Below are the code and all the weights of a small trained network. Each question names an input and a target symbol and asks about switching units off, where a switched-off unit gives its printed mean instead of its output.

import numpy as np


def w(rows, s, z=0):
    codes = np.array(rows[::2]) - 128.0
    scale = np.full(codes.shape[1], s)
    scale[-1] = z or s
    return codes * scale


def norm(h):
    return h / np.sqrt((h * h).mean(-1, keepdims=True) + 1e-5)


def f(y):
    return np.maximum(y, 0)


def softmax(a):
    e = np.exp(a - a.max(-1, keepdims=True))
    return e / e.sum(-1, keepdims=True)


def log_softmax(a):
    a = a - a.max(-1, keepdims=True)
    return a - np.log(np.exp(a).sum(-1, keepdims=True))


def net(x, mask):
    ids = ['βγζθλξψ'.index(c) for c in x.split()]
    T = len(ids)
    res = E[ids] + P[:T]
    u = 0
    for l in range(2):
        q, k, v = (norm(res) @ M[l].T for M in (Q, K, V))
        z = softmax(np.where(np.tri(T) > 0, q @ k.T / 3**0.5, -1e9)) @ v
        res = res + np.where(mask[u], z, O[l][:, -1]) @ O[l][:, :-1]
        u += 1
        y = f(norm(res) @ A[l][:, :-1].T + A[l][:, -1])
        res = res + np.where(mask[u : u + 8], y, B[l][:, -1]) @ B[l][:, :-1]
        u += 8
    return log_softmax(norm(res)[-1] @ U[:, :-1].T + U[:, -1])


Q, K, V, O, A, B = {}, {}, {}, {}, {}, {}
E = w([
[172,106,209,100],'β',
[212,174,21,143],'γ',
[188,148,156,7],'ζ',
[164,61,225,67],'θ',
[145,44,138,128],'λ',
[18,176,21,18],'ξ',
[146,29,110,41],'ψ',
],0.0013)
P = w([
[203,1,101,155],'0',
[201,25,106,165],'1',
[182,50,109,164],'2',
[164,78,113,167],'3',
[151,98,120,169],'4',
[141,116,128,175],'5',
[125,135,129,180],'6',
[108,158,130,181],'7',
[89,178,137,187],'8',
[82,189,153,191],'9',
[62,202,156,197],'10',
[45,214,161,204],'11',
[51,212,179,196],'12',
],0.00087)
Q[0] = w([
[217,144,128,154],'L0H0',
[144,119,30,198],'L0H0',
[146,146,206,4],'L0H0',
],0.0042)
K[0] = w([
[123,199,146,27],'L0H0',
[196,67,111,61],'L0H0',
[1,184,179,191],'L0H0',
],0.0033)
V[0] = w([
[88,53,1,249],'L0H0',
[145,236,169,245],'L0H0',
[88,61,159,170],'L0H0',
],0.0022)
O[0] = w([
[121,169,154,195,61],'L0H0',
[218,138,41,164,2],'L0H0',
[164,177,253,136,130],'L0H0',
],0.0029,0.0022)
A[0] = w([
[90,95,170,185,231],'L0N0',
[163,120,176,84,190],'L0N1',
[149,92,114,97,138],'L0N2',
[142,220,111,158,39],'L0N3',
[112,139,74,94,130],'L0N4',
[145,133,57,128,163],'L0N5',
[169,80,97,96,173],'L0N6',
[5,107,110,114,254],'L0N7',
],0.0027,0.00068)
B[0] = w([
[176,41,86,124,198],'L0N0',
[80,109,89,171,250],'L0N1',
[121,117,78,109,175],'L0N2',
[80,105,28,4,138],'L0N3',
[145,75,151,62,154],'L0N4',
[73,186,114,81,143],'L0N5',
[102,133,39,163,179],'L0N6',
[200,78,185,164,232],'L0N7',
],0.002)
Q[1] = w([
[143,180,47,247],'L1H0',
[195,208,2,239],'L1H0',
[58,69,179,24],'L1H0',
],0.0038)
K[1] = w([
[174,35,44,122],'L1H0',
[199,6,57,115],'L1H0',
[91,253,161,118],'L1H0',
],0.0045)
V[1] = w([
[108,251,134,128],'L1H0',
[114,92,55,132],'L1H0',
[110,124,107,86],'L1H0',
],0.0029)
O[1] = w([
[102,5,126,98,3],'L1H0',
[78,177,244,155,139],'L1H0',
[121,94,129,227,167],'L1H0',
],0.0021,0.0028)
A[1] = w([
[187,40,201,203,133],'L1N0',
[157,102,207,87,220],'L1N1',
[18,178,133,38,125],'L1N2',
[215,120,77,169,254],'L1N3',
[254,166,156,119,143],'L1N4',
[151,55,85,119,162],'L1N5',
[105,205,156,143,60],'L1N6',
[68,78,145,142,197],'L1N7',
],0.0023,0.00068)
B[1] = w([
[79,187,15,95,244],'L1N0',
[41,209,47,119,253],'L1N1',
[228,16,146,240,216],'L1N2',
[159,70,168,9,147],'L1N3',
[150,148,159,233,157],'L1N4',
[200,220,189,183,156],'L1N5',
[218,201,192,62,141],'L1N6',
[189,164,95,149,185],'L1N7',
],0.0015,0.0023)
U = w([
[219,207,52,99,3],'β',
[154,109,81,254,93],'γ',
[94,49,38,48,225],'ζ',
[209,117,179,59,246],'θ',
[130,240,181,183,131],'λ',
[83,30,198,183,11],'ξ',
[30,154,223,92,104],'ψ',
],0.0077,0.0038)

Each question gives the input, a string of symbols that net reads in full, and the target symbol t.
The units are the heads (3 rows each of Q, K, V and O) and the neurons (one row each of A and B). Each row of codes is followed by its name. A weight is (code - 128) times the scale printed after its matrix; where a second scale follows, it is the last column's (O, A, B and U).
mask holds one flag per unit, layer by layer, with each layer's heads first. A switched-off unit (its flag False) gives its mean, the last column of its rows in O or B, instead of its output. The means were averaged over made-up inputs and are rounded, as every weight is.
A unit's drop is (log p(t) with every unit on - log p(t) with that unit switched off) / (log p(t) with every unit on - log p(t) with every unit switched off).
The circuit of an input: a set's keep is (log p(t) with only the set's units on - log p(t) with every unit switched off) / (log p(t) with every unit on - log p(t) with every unit switched off). Starting from the 12 units with the biggest drops (on a tie, the unit counted first), units are removed one at a time, each time the one whose removal leaves the highest keep (on an exact tie, the one counted first), for as long as the keep stays at least 0.8.
circuit, biggest first: the units of the circuit, biggest drop first
unit that matters most: the unit with the biggest drop
k most important neurons: the k neurons with the biggest drops, biggest first
top k neurons in layer l: the k neurons of layer l with the biggest drops, biggest first
drop of u: that unit's drop, to one decimal
input λ λ ζ, target λ: unit that matters most -> L1N4
input λ β λ λ, target λ: circuit, biggest first -> L1H0, L1N2
input ζ γ λ γ ψ, target γ: top 2 neurons in layer 1 -> L1N5, L1N7
input λ ζ ζ ζ γ, target ζ: circuit, biggest first -> L0H0, L1N3
input ψ γ ζ ψ λ ψ ζ, target ψ: circuit, biggest first -> L0H0, L1N7
input θ ξ θ θ γ ζ ζ ψ ζ ζ γ, target ζ: 2 most important neurons -> L0N3, L0N4
input ζ λ ζ β θ λ θ, target λ: circuit, biggest first -> L1H0, L1N1
input ψ λ λ λ β λ λ ξ θ ψ ζ ξ ζ, target θ: circuit, biggest first -> L1N0, L1H0, L0H0
input λ β β λ, target β: top 3 neurons in layer 1 -> L1N0, L1N2, L1N3
input ζ ζ λ ψ ψ θ, target ψ: circuit, biggest first -> L1N2, L1N1
input ζ λ λ ξ ζ λ ζ ζ ζ ζ, target ζ: circuit, biggest first -> L1H0, L0H0
input ζ λ λ ζ ζ λ ψ ζ θ ψ β ζ λ, target ζ: top 3 neurons in layer 1 -> L1N0, L1N2, L1N4
input λ θ ψ ζ θ ξ β ζ θ, target ζ: 2 most important neurons -> L1N0, L0N0
input ψ λ θ ζ λ λ λ, target λ: circuit, biggest first -> L1H0
input ζ ψ λ ζ ψ λ ζ θ λ λ ζ ζ λ, target ζ: circuit, biggest first -> L1H0, L0N0
input λ ζ ζ β γ ζ ξ, target ξ: 4 most important neurons -> L1N2, L0N7, L1N0, L1N1
input γ β γ β λ ζ, target λ: top 2 neurons in layer 1 -> L1N4, L1N3
input γ ψ γ ζ ψ λ θ ζ ζ ψ ζ ζ β, target ζ: 2 most important neurons -> L0N0, L1N0
input ζ ζ ζ ψ ζ ζ ζ γ ζ θ, target ζ: top 2 neurons in layer 1 -> L1N0, L1N4
input γ γ θ ζ θ ζ ζ ζ, target ζ: circuit, biggest first -> L0H0
input β θ ζ ζ λ ζ ζ ζ θ θ ζ, target θ: top 2 neurons in layer 1 -> L1N0, L1N2
input β β ψ ψ β β γ ζ λ ξ, target ξ: drop of L1N0 -> 0.4
input θ ζ λ λ λ ψ ψ, target ψ: drop of L0H0 -> 0.5
input ψ ζ ζ ζ ζ θ λ β ζ γ β β ζ, target β: drop of L0N6 -> 0.0
input ξ λ θ, target ψ: drop of L1N0 -> 0.1
